Below is a small trained network, with its code and all its weights. Each question gives an input and a class and asks what happens when units are switched off, that is, made to give their printed mean instead of their output.

import numpy as np


def w(rows, s, z=0):
    codes = np.array(rows[::2]) - 128.0
    scale = np.full(codes.shape[1], s)
    scale[-1] = z or s
    return codes * scale


def f(y):
    return np.maximum(y, 0)


def log_softmax(a):
    a = a - a.max(-1, keepdims=True)
    return a - np.log(np.exp(a).sum(-1, keepdims=True))


def net(x, mask):
    res = np.array(x, float).reshape(1, 5) / 4 @ E
    y = f(res @ A[0][:, :-1].T + A[0][:, -1])
    res = res + np.where(mask, y, B[0][:, -1]) @ B[0][:, :-1]
    return log_softmax(res[-1] @ U[:, :-1].T + U[:, -1])


A, B = {}, {}
E = w([
[133,76,101,74,164,124,110,121,113,241,37],'x0',
[178,83,124,196,112,60,176,74,186,179,149],'x1',
[169,89,122,74,121,127,86,147,64,79,107],'x2',
[121,176,202,37,192,112,171,119,120,161,93],'x3',
[65,127,149,110,163,109,129,17,4,114,192],'x4',
],0.011)
A[0] = w([
[184,94,124,115,122,111,94,159,113,182,32,161],'neuron 1',
[175,140,114,145,36,148,110,147,133,65,169,174],'neuron 2',
[117,102,125,142,92,125,108,107,103,163,175,149],'neuron 3',
[161,155,76,153,33,161,121,176,253,128,60,144],'neuron 4',
[163,136,132,185,67,148,90,169,129,63,180,142],'neuron 5',
[136,131,132,30,118,140,89,140,101,117,131,186],'neuron 6',
[129,84,45,184,78,120,122,81,98,95,177,162],'neuron 7',
[216,98,137,123,106,103,130,141,185,165,121,253],'neuron 8',
[141,144,115,38,151,166,106,133,48,92,78,198],'neuron 9',
[174,106,107,189,134,104,139,106,207,130,95,188],'neuron 10',
[161,67,89,94,152,142,121,153,131,159,65,144],'neuron 11',
[94,163,150,110,112,62,132,112,105,124,165,184],'neuron 12',
[160,154,148,115,127,95,188,107,160,165,125,167],'neuron 13',
[139,139,124,130,76,120,108,147,97,104,163,209],'neuron 14',
[107,139,75,145,82,137,89,128,138,140,129,82],'neuron 15',
[191,96,124,166,108,76,166,140,181,121,120,212],'neuron 16',
],0.013,0.0029)
B[0] = w([
[123,164,150,90,128,106,122,100,142,154,78,223],'neuron 1',
[171,174,99,132,93,123,198,101,112,109,125,202],'neuron 2',
[154,141,105,136,111,142,138,105,134,96,143,164],'neuron 3',
[135,104,65,142,170,217,100,249,149,114,231,250],'neuron 4',
[110,178,109,158,90,127,202,87,126,93,114,208],'neuron 5',
[160,97,110,102,143,114,100,100,120,147,89,204],'neuron 6',
[144,201,88,137,54,150,211,94,134,89,145,211],'neuron 7',
[139,77,134,102,172,130,112,144,105,151,123,206],'neuron 8',
[187,122,142,73,165,109,92,89,93,146,109,242],'neuron 9',
[133,119,152,93,151,108,113,138,122,159,114,202],'neuron 10',
[95,155,193,69,105,79,112,73,162,146,89,210],'neuron 11',
[143,113,116,112,132,139,133,143,128,126,153,183],'neuron 12',
[147,122,83,137,113,190,147,132,79,109,159,183],'neuron 13',
[146,136,162,121,121,104,156,110,131,137,120,176],'neuron 14',
[102,134,125,105,109,127,124,161,138,149,140,164],'neuron 15',
[187,101,90,76,175,140,121,110,80,120,80,197],'neuron 16',
],0.015,0.019)
U = w([
[37,166,160,145,146,96,90,117,124,105,170,121],'0',
[166,77,125,63,228,126,87,149,102,134,103,147],'1',
[143,163,69,141,68,177,196,149,112,90,157,220],'2',
[8,143,153,118,104,143,83,224,187,128,146,81],'3',
[101,97,157,170,129,87,119,136,134,105,99,5],'4',
[140,172,166,61,92,48,152,56,105,126,28,124],'5',
],0.012,0.0026)

Each question gives the input, the list of numbers given to net, and the class t.
The units are the neurons (one row each of A and B). Each row of codes is followed by its name. A weight is (code - 128) times the scale printed after its matrix; where a second scale follows, it is the last column's (A, B and U).
mask holds one flag per neuron, in row order. A switched-off neuron (its flag False) gives its mean, the last column of its row in B, instead of its output. The means were averaged over made-up inputs and are rounded, as every weight is.
A unit's drop is (log p(t) with every unit on - log p(t) with that unit switched off) / (log p(t) with every unit on - log p(t) with every unit switched off).
The circuit of an input: a set's keep is (log p(t) with only the set's units on - log p(t) with every unit switched off) / (log p(t) with every unit on - log p(t) with every unit switched off). Starting from the 12 units with the biggest drops (on a tie, the unit counted first), units are removed one at a time, each time the one whose removal leaves the highest keep (on an exact tie, the one counted first), for as long as the keep stays at least 0.8.
units of the circuit, in order: the units of the circuit, biggest drop first
k most important neurons: the k neurons with the biggest drops, biggest first
drop of u: that unit's drop, to one decimal
input [0,-1,-3,4,6], class 1: units of the circuit, in order	neuron 7
input [-1,5,4,-1,1], class 2: 3 most important neurons	neuron 11; neuron 9; neuron 1
input [-6,1,-6,6,-6], class 1: 4 most important neurons	neuron 7; neuron 16; neuron 10; neuron 8
input [1,4,0,3,2], class 1: 2 most important neurons	neuron 7; neuron 5
input [3,2,-6,2,3], class 2: 2 most important neurons	neuron 9; neuron 11
input [-5,-1,-4,5,7], class 1: 4 most important neurons	neuron 7; neuron 5; neuron 2; neuron 11
input [-3,8,1,0,-1], class 2: 2 most important neurons	neuron 9; neuron 7
input [0,8,2,-2,4], class 2: 2 most important neurons	neuron 7; neuron 11
input [-4,3,4,2,-4], class 2: 3 most important neurons	neuron 9; neuron 2; neuron 5
input [-8,5,7,6,-6], class 2: 3 most important neurons	neuron 5; neuron 2; neuron 9
input [2,0,-2,-5,-5], class 1: 4 most important neurons	neuron 16; neuron 10; neuron 8; neuron 4
input [8,-6,8,-7,-3], class 5: drop of neuron 11	1.2
input [8,-2,3,-7,-2], class 5: drop of neuron 14	-0.1
input [-2,-3,8,-3,6], class 5: units of the circuit, in order	neuron 4
input [1,-3,7,-1,1], class 5: drop of neuron 4	1.4
